Below are the code and all the weights of a small trained network. Each question names an input and a class and asks about switching units off, where a switched-off unit gives its printed mean instead of its output.

import numpy as np


def w(rows, s, z=0):
    codes = np.array(rows[::2]) - 128.0
    scale = np.full(codes.shape[1], s)
    scale[-1] = z or s
    return codes * scale


def f(y):
    return np.maximum(y, 0)


def log_softmax(a):
    a = a - a.max(-1, keepdims=True)
    return a - np.log(np.exp(a).sum(-1, keepdims=True))


def net(x, mask):
    res = np.array(x, float).reshape(1, 5) / 4 @ E
    y = f(res @ A[0][:, :-1].T + A[0][:, -1])
    res = res + np.where(mask, y, B[0][:, -1]) @ B[0][:, :-1]
    return log_softmax(res[-1] @ U[:, :-1].T + U[:, -1])


A, B = {}, {}
E = w([
[208,164,143,166,48],'x0',
[56,71,236,147,61],'x1',
[119,174,138,230,174],'x2',
[146,5,58,172,125],'x3',
[8,185,64,112,1],'x4',
],0.0087)
A[0] = w([
[145,231,116,132,88,142],'neuron 0',
[133,107,55,91,197,236],'neuron 1',
[179,130,53,204,137,207],'neuron 2',
[26,159,109,165,161,138],'neuron 3',
[129,128,130,126,128,94],'neuron 4',
[41,152,107,104,51,29],'neuron 5',
[165,130,155,130,242,66],'neuron 6',
[84,118,205,119,37,113],'neuron 7',
[71,93,125,151,11,125],'neuron 8',
[147,139,62,35,109,254],'neuron 9',
[233,128,169,123,131,205],'neuron 10',
[172,147,168,123,185,85],'neuron 11',
[136,31,58,169,97,163],'neuron 12',
[42,93,124,217,175,166],'neuron 13',
],0.012,0.0049)
B[0] = w([
[99,141,64,179,118,235],'neuron 0',
[92,106,179,100,92,255],'neuron 1',
[77,77,155,189,88,246],'neuron 2',
[137,110,110,143,69,206],'neuron 3',
[128,126,117,119,119,128],'neuron 4',
[184,101,241,126,173,234],'neuron 5',
[210,152,159,124,105,247],'neuron 6',
[86,227,162,66,188,240],'neuron 7',
[227,233,160,60,112,251],'neuron 8',
[92,110,94,126,37,249],'neuron 9',
[80,100,208,225,162,252],'neuron 10',
[155,134,177,58,118,207],'neuron 11',
[104,75,126,41,52,245],'neuron 12',
[255,69,180,220,66,222],'neuron 13',
],0.0094,0.0096)
U = w([
[187,216,168,65,130,200],'0',
[46,213,180,76,230,47],'1',
[132,172,67,227,103,87],'2',
[62,70,114,42,109,132],'3',
[160,40,253,176,206,210],'4',
[178,124,91,112,224,3],'5',
],0.011,0.0043)

Each question gives the input, the list of numbers given to net, and the class t.
The units are the neurons (one row each of A and B). Each row of codes is followed by its name. A weight is (code - 128) times the scale printed after its matrix; where a second scale follows, it is the last column's (A, B and U).
mask holds one flag per neuron, in row order. A switched-off neuron (its flag False) gives its mean, the last column of its row in B, instead of its output. The means were averaged over made-up inputs and are rounded, as every weight is.
A unit's drop is (log p(t) with every unit on - log p(t) with that unit switched off) / (log p(t) with every unit on - log p(t) with every unit switched off).
The circuit of an input: a set's keep is (log p(t) with only the set's units on - log p(t) with every unit switched off) / (log p(t) with every unit on - log p(t) with every unit switched off). Starting from the 12 units with the biggest drops (on a tie, the unit counted first), units are removed one at a time, each time the one whose removal leaves the highest keep (on an exact tie, the one counted first), for as long as the keep stays at least 0.8.
circuit, biggest first: the units of the circuit, biggest drop first
k most important neurons: the k neurons with the biggest drops, biggest first
drop of u: that unit's drop, to one decimal
input [-8,6,-6,-6,-1], class 1: circuit, biggest first => (neuron 7)
input [7,1,-5,-6,-5], class 4: 2 most important neurons => (neuron 10; neuron 8)
input [-3,-5,6,-2,1], class 2: 2 most important neurons => (neuron 5; neuron 10)
input [1,-7,-7,-7,-5], class 4: 2 most important neurons => (neuron 10; neuron 8)
input [-5,7,5,-7,6], class 0: 3 most important neurons => (neuron 8; neuron 7; neuron 13)
input [-7,-8,3,-1,8], class 2: 2 most important neurons => (neuron 12; neuron 0)
input [-4,2,-5,-2,-2], class 3: circuit, biggest first => (neuron 5; neuron 13)
input [-1,4,-2,-8,4], class 1: 3 most important neurons => (neuron 7; neuron 13; neuron 6)
input [-4,2,-3,-2,0], class 1: circuit, biggest first => (neuron 12; neuron 13; neuron 6)
input [-1,6,8,-3,4], class 0: 2 most important neurons => (neuron 8; neuron 7)
input [-6,-8,-7,-6,0], class 3: 2 most important neurons => (neuron 9; neuron 8)
input [-4,-1,3,6,7], class 4: 2 most important neurons => (neuron 13; neuron 5)
input [-4,5,-7,-4,4], class 0: 2 most important neurons => (neuron 8; neuron 10)
input [-4,-1,5,6,8], class 4: circuit, biggest first => (neuron 5)
input [-7,0,7,-5,1], class 2: 3 most important neurons => (neuron 5; neuron 3; neuron 10)
input [8,3,5,4,5], class 0: drop of neuron 8 => 0.4
input [-2,4,-2,-7,3], class 1: drop of neuron 5 => -0.1
input [6,8,-7,1,-3], class 0: drop of neuron 8 => 0.4
